Below are the code and all the weights of a small trained network. Each question names an input and a target symbol and asks about switching units off, where a switched-off unit gives its printed mean instead of its output.

import numpy as np


def w(rows, s, z=0):
    codes = np.array(rows[::2]) - 128.0
    scale = np.full(codes.shape[1], s)
    scale[-1] = z or s
    return codes * scale


def f(y):
    return y / 2 * (1 + np.tanh(0.7978845608 * (y + 0.044715 * y**3)))


def softmax(a):
    e = np.exp(a - a.max(-1, keepdims=True))
    return e / e.sum(-1, keepdims=True)


def log_softmax(a):
    a = a - a.max(-1, keepdims=True)
    return a - np.log(np.exp(a).sum(-1, keepdims=True))


def net(x, mask):
    ids = ['ΣΨΩαεζλμξτ'.index(c) for c in x.split()]
    T = len(ids)
    res = E[ids] + P[:T]
    r = res
    for j in range(2):
        rows = slice(2 * j, 2 * j + 2)
        q, k, v = (r @ M[0][rows].T for M in (Q, K, V))
        z = softmax(np.where(np.tri(T) > 0, q @ k.T / 2**0.5, -1e9)) @ v
        o = O[0][rows]
        res = res + np.where(mask[j], z, o[:, -1]) @ o[:, :-1]
    y = f(res @ A[0][:, :-1].T + A[0][:, -1])
    res = res + np.where(mask[2:14], y, B[0][:, -1]) @ B[0][:, :-1]
    return log_softmax(res[-1] @ U[:, :-1].T + U[:, -1])


Q, K, V, O, A, B = {}, {}, {}, {}, {}, {}
E = w([
[180,57,74,150],'Σ',
[128,147,173,104],'Ψ',
[120,100,161,143],'Ω',
[186,64,122,134],'α',
[80,185,147,95],'ε',
[139,106,57,144],'ζ',
[100,89,186,84],'λ',
[111,159,87,107],'μ',
[84,160,108,171],'ξ',
[254,116,127,151],'τ',
],0.026)
P = w([
[119,79,154,122],'0',
[79,113,125,216],'1',
[202,161,117,8],'2',
[155,107,182,163],'3',
[79,116,120,220],'4',
[200,166,125,49],'5',
[161,102,174,158],'6',
[79,114,121,218],'7',
[188,159,125,61],'8',
[122,76,142,112],'9',
],0.017)
Q[0] = w([
[204,189,249,197],'head 1',
[52,127,90,30],'head 1',
[186,92,162,101],'head 2',
[143,140,168,186],'head 2',
],0.012)
K[0] = w([
[203,93,8,126],'head 1',
[83,123,199,151],'head 1',
[161,85,76,126],'head 2',
[145,132,139,108],'head 2',
],0.013)
V[0] = w([
[199,110,2,119],'head 1',
[137,151,55,124],'head 1',
[199,157,61,109],'head 2',
[103,124,227,118],'head 2',
],0.0071)
O[0] = w([
[58,34,48,35,170],'head 1',
[56,140,100,103,93],'head 1',
[195,149,194,112,190],'head 2',
[44,44,85,1,1],'head 2',
],0.0057,0.0031)
A[0] = w([
[84,23,119,109,57],'neuron 1',
[165,104,177,137,63],'neuron 2',
[139,102,69,186,9],'neuron 3',
[112,140,148,88,158],'neuron 4',
[203,129,115,74,187],'neuron 5',
[186,142,76,150,149],'neuron 6',
[130,118,22,219,129],'neuron 7',
[167,133,67,134,134],'neuron 8',
[80,248,88,147,27],'neuron 9',
[132,67,95,71,117],'neuron 10',
[159,152,121,98,116],'neuron 11',
[116,180,98,43,112],'neuron 12',
],0.014)
B[0] = w([
[184,137,113,169,165],'neuron 1',
[124,178,81,115,137],'neuron 2',
[88,50,247,105,150],'neuron 3',
[121,128,119,59,148],'neuron 4',
[93,101,2,151,230],'neuron 5',
[92,118,176,93,216],'neuron 6',
[147,192,138,127,248],'neuron 7',
[145,131,182,76,193],'neuron 8',
[177,39,22,54,136],'neuron 9',
[153,205,166,161,165],'neuron 10',
[109,106,171,153,148],'neuron 11',
[135,120,158,177,147],'neuron 12',
],0.011,0.015)
U = w([
[90,91,58,97,163],'Σ',
[189,238,86,53,155],'Ψ',
[204,66,194,43,138],'Ω',
[49,180,83,215,97],'α',
[141,90,145,83,113],'ε',
[72,13,145,198,252],'ζ',
[107,99,89,247,70],'λ',
[68,216,173,68,87],'μ',
[205,115,131,164,59],'ξ',
[66,131,112,163,212],'τ',
],0.011,0.0044)

Each question gives the input, a string of symbols that net reads in full, and the target symbol t.
The units are the heads (2 rows each of Q, K, V and O) and the neurons (one row each of A and B). Each row of codes is followed by its name. A weight is (code - 128) times the scale printed after its matrix; where a second scale follows, it is the last column's (O, A, B and U).
mask holds one flag per unit, heads first, then neurons. A switched-off unit (its flag False) gives its mean, the last column of its rows in O or B, instead of its output. The means were averaged over made-up inputs and are rounded, as every weight is.
A unit's drop is (log p(t) with every unit on - log p(t) with that unit switched off) / (log p(t) with every unit on - log p(t) with every unit switched off).
The circuit of an input: a set's keep is (log p(t) with only the set's units on - log p(t) with every unit switched off) / (log p(t) with every unit on - log p(t) with every unit switched off). Starting from the 12 units with the biggest drops (on a tie, the unit counted first), units are removed one at a time, each time the one whose removal leaves the highest keep (on an exact tie, the one counted first), for as long as the keep stays at least 0.8.
units of the circuit, in order: the units of the circuit, biggest drop first
most important unit: the unit with the biggest drop
k most important neurons: the k neurons with the biggest drops, biggest first
which heads matter: for each layer, one digit per head in row order, 1 if its drop is at least 0.15 and else 0, layers parted by /
drop when u is switched off: that unit's drop, to one decimal
input ξ ε Ω Σ λ Σ Ω λ ζ α, target λ: most important unit : neuron 5
input ζ α ζ ζ ζ ζ ζ ζ ζ Σ, target ξ: 3 most important neurons : (neuron 1; neuron 10; neuron 4)
input λ Ω Σ λ ζ ζ τ, target Σ: units of the circuit, in order : (neuron 5; head 1)
input ε ζ α λ ε ε λ λ Ψ, target Σ: units of the circuit, in order : (neuron 5; neuron 7)
input ξ ζ Σ ε μ λ ε ζ λ, target Ψ: units of the circuit, in order : (head 2; neuron 6)
input Σ ζ Ω ζ ε ε Ω Σ ζ ζ, target Ψ: which heads matter : 00
input ζ ε Σ, target Σ: which heads matter : 00
input ζ ζ ζ ξ ε ζ ζ, target Ψ: 4 most important neurons : (neuron 7; neuron 11; neuron 12; neuron 8)
input Σ λ λ Σ Σ, target Ω: 3 most important neurons : (neuron 3; neuron 5; neuron 7)
input Ψ τ ε Σ λ ξ, target Σ: 2 most important neurons : (neuron 7; neuron 9)
input ε ζ λ, target Σ: 3 most important neurons : (neuron 5; neuron 7; neuron 10)
input ζ λ ζ α Σ μ, target Σ: 3 most important neurons : (neuron 5; neuron 7; neuron 9)
input ζ ζ ζ α ζ μ, target Σ: drop when neuron 7 is switched off : 0.2
input μ ζ ζ ζ ζ ζ ξ Σ, target Ω: most important unit : neuron 3
input λ ξ α, target Σ: drop when head 2 is switched off : 0.0
input ζ ζ ζ ζ λ λ, target Ψ: drop when neuron 2 is switched off : 0.7
input α ζ ζ μ λ α ζ α, target ξ: drop when neuron 1 is switched off : 0.5
input Ψ Σ ζ ζ μ, target Ψ: 3 most important neurons : (neuron 5; neuron 9; neuron 7)
